Below are the code and all the weights of a small trained network. Each question names an input and a class and asks about switching units off, where a switched-off unit gives its printed mean instead of its output.

import numpy as np


def w(rows, s, z=0):
    codes = np.array(rows[::2]) - 128.0
    scale = np.full(codes.shape[1], s)
    scale[-1] = z or s
    return codes * scale


def norm(h):
    return h / np.sqrt((h * h).mean(-1, keepdims=True) + 1e-5)


def f(y):
    return y / 2 * (1 + np.tanh(0.7978845608 * (y + 0.044715 * y**3)))


def log_softmax(a):
    a = a - a.max(-1, keepdims=True)
    return a - np.log(np.exp(a).sum(-1, keepdims=True))


def net(x, mask):
    res = np.array(x, float).reshape(1, 4) / 4 @ E
    u = 0
    for l in range(2):
        y = f(norm(res) @ A[l][:, :-1].T + A[l][:, -1])
        res = res + np.where(mask[u : u + 15], y, B[l][:, -1]) @ B[l][:, :-1]
        u += 15
    return log_softmax(norm(res)[-1] @ U[:, :-1].T + U[:, -1])


A, B = {}, {}
E = w([
[31,183,37],'x0',
[4,35,86],'x1',
[161,66,54],'x2',
[141,125,35],'x3',
],0.0035)
A[0] = w([
[76,138,167,133],'0.n1',
[147,72,125,21],'0.n2',
[126,39,131,69],'0.n3',
[141,199,153,116],'0.n4',
[142,118,82,38],'0.n5',
[109,133,135,120],'0.n6',
[42,170,113,239],'0.n7',
[33,182,170,2],'0.n8',
[110,192,147,207],'0.n9',
[96,143,121,123],'0.n10',
[51,90,251,64],'0.n11',
[133,159,141,79],'0.n12',
[147,62,125,31],'0.n13',
[53,170,155,41],'0.n14',
[115,167,142,144],'0.n15',
],0.011,0.0013)
B[0] = w([
[89,101,154,165],'0.n1',
[157,169,92,143],'0.n2',
[215,218,48,186],'0.n3',
[173,123,171,176],'0.n4',
[118,59,121,137],'0.n5',
[113,131,138,132],'0.n6',
[37,149,191,236],'0.n7',
[79,155,221,199],'0.n8',
[132,138,192,176],'0.n9',
[98,134,146,144],'0.n10',
[62,7,109,254],'0.n11',
[146,124,145,131],'0.n12',
[169,176,82,154],'0.n13',
[78,151,196,177],'0.n14',
[132,134,161,145],'0.n15',
],0.021,0.0041)
A[1] = w([
[174,144,162,172],'1.n1',
[86,95,184,180],'1.n2',
[74,191,66,3],'1.n3',
[68,174,49,34],'1.n4',
[173,106,51,86],'1.n5',
[57,44,171,202],'1.n6',
[113,141,149,109],'1.n7',
[74,214,87,28],'1.n8',
[78,177,229,95],'1.n9',
[255,186,249,77],'1.n10',
[111,129,149,149],'1.n11',
[152,34,186,28],'1.n12',
[227,181,212,89],'1.n13',
[86,157,210,114],'1.n14',
[107,141,149,122],'1.n15',
],0.008,0.002)
B[1] = w([
[146,110,139,155],'1.n1',
[152,141,80,210],'1.n2',
[99,74,120,130],'1.n3',
[128,56,112,144],'1.n4',
[176,174,118,175],'1.n5',
[154,114,42,253],'1.n6',
[124,142,124,134],'1.n7',
[74,92,109,132],'1.n8',
[166,207,115,234],'1.n9',
[158,4,169,228],'1.n10',
[130,140,116,146],'1.n11',
[91,80,91,153],'1.n12',
[148,54,166,193],'1.n13',
[157,183,110,210],'1.n14',
[126,145,120,140],'1.n15',
],0.022,0.0041)
U = w([
[141,160,155,2],'0',
[35,152,240,145],'1',
[69,55,57,162],'2',
[188,47,221,185],'3',
[64,223,136,131],'4',
[235,181,50,168],'5',
[87,210,117,57],'6',
[158,168,250,78],'7',
],0.014,0.0082)

Each question gives the input, the list of numbers given to net, and the class t.
The units are the neurons (one row each of A and B). Each row of codes is followed by its name. A weight is (code - 128) times the scale printed after its matrix; where a second scale follows, it is the last column's (A, B and U).
mask holds one flag per neuron, layer by layer. A switched-off neuron (its flag False) gives its mean, the last column of its row in B, instead of its output. The means were averaged over made-up inputs and are rounded, as every weight is.
A unit's drop is (log p(t) with every unit on - log p(t) with that unit switched off) / (log p(t) with every unit on - log p(t) with every unit switched off).
The circuit of an input: a set's keep is (log p(t) with only the set's units on - log p(t) with every unit switched off) / (log p(t) with every unit on - log p(t) with every unit switched off). Starting from the 12 units with the biggest drops (on a tie, the unit counted first), units are removed one at a time, each time the one whose removal leaves the highest keep (on an exact tie, the one counted first), for as long as the keep stays at least 0.8.
circuit, biggest first: the units of the circuit, biggest drop first
top k neurons: the k neurons with the biggest drops, biggest first
top k neurons in layer l: the k neurons of layer l with the biggest drops, biggest first
drop when u is switched off: that unit's drop, to one decimal
input [2,2,6,7], class 5: circuit, biggest first -> (0.n11)
input [-2,7,-5,-4], class 2: top 2 neurons in layer 1 -> (1.n6, 1.n2)
input [-6,8,2,-6], class 2: top 2 neurons in layer 1 -> (1.n9, 1.n14)
input [2,0,-1,5], class 4: top 2 neurons -> (0.n11, 0.n7)
input [5,-6,0,8], class 3: top 3 neurons -> (0.n7, 0.n4, 0.n1)
input [2,0,-3,7], class 4: top 2 neurons -> (0.n7, 0.n11)
input [8,3,2,-7], class 1: top 2 neurons -> (0.n7, 0.n8)
input [5,7,3,-1], class 4: circuit, biggest first -> (0.n11, 1.n10)
input [-4,8,2,-6], class 2: top 2 neurons in layer 1 -> (1.n9, 1.n14)
input [-5,8,-1,-2], class 2: top 2 neurons -> (0.n11, 1.n9)
input [8,2,-7,4], class 4: top 3 neurons in layer 1 -> (1.n9, 1.n10, 1.n14)
input [-2,4,-4,1], class 2: top 2 neurons in layer 1 -> (1.n6, 1.n2)
input [-7,6,-5,3], class 2: drop when 0.n11 is switched off -> 1.8
input [-2,8,-2,-8], class 2: circuit, biggest first -> (1.n6)
input [5,3,7,-8], class 6: drop when 0.n7 is switched off -> 0.2
input [3,-2,-3,-2], class 1: drop when 0.n7 is switched off -> 0.2
input [1,5,-5,2], class 4: drop when 1.n13 is switched off -> 0.1
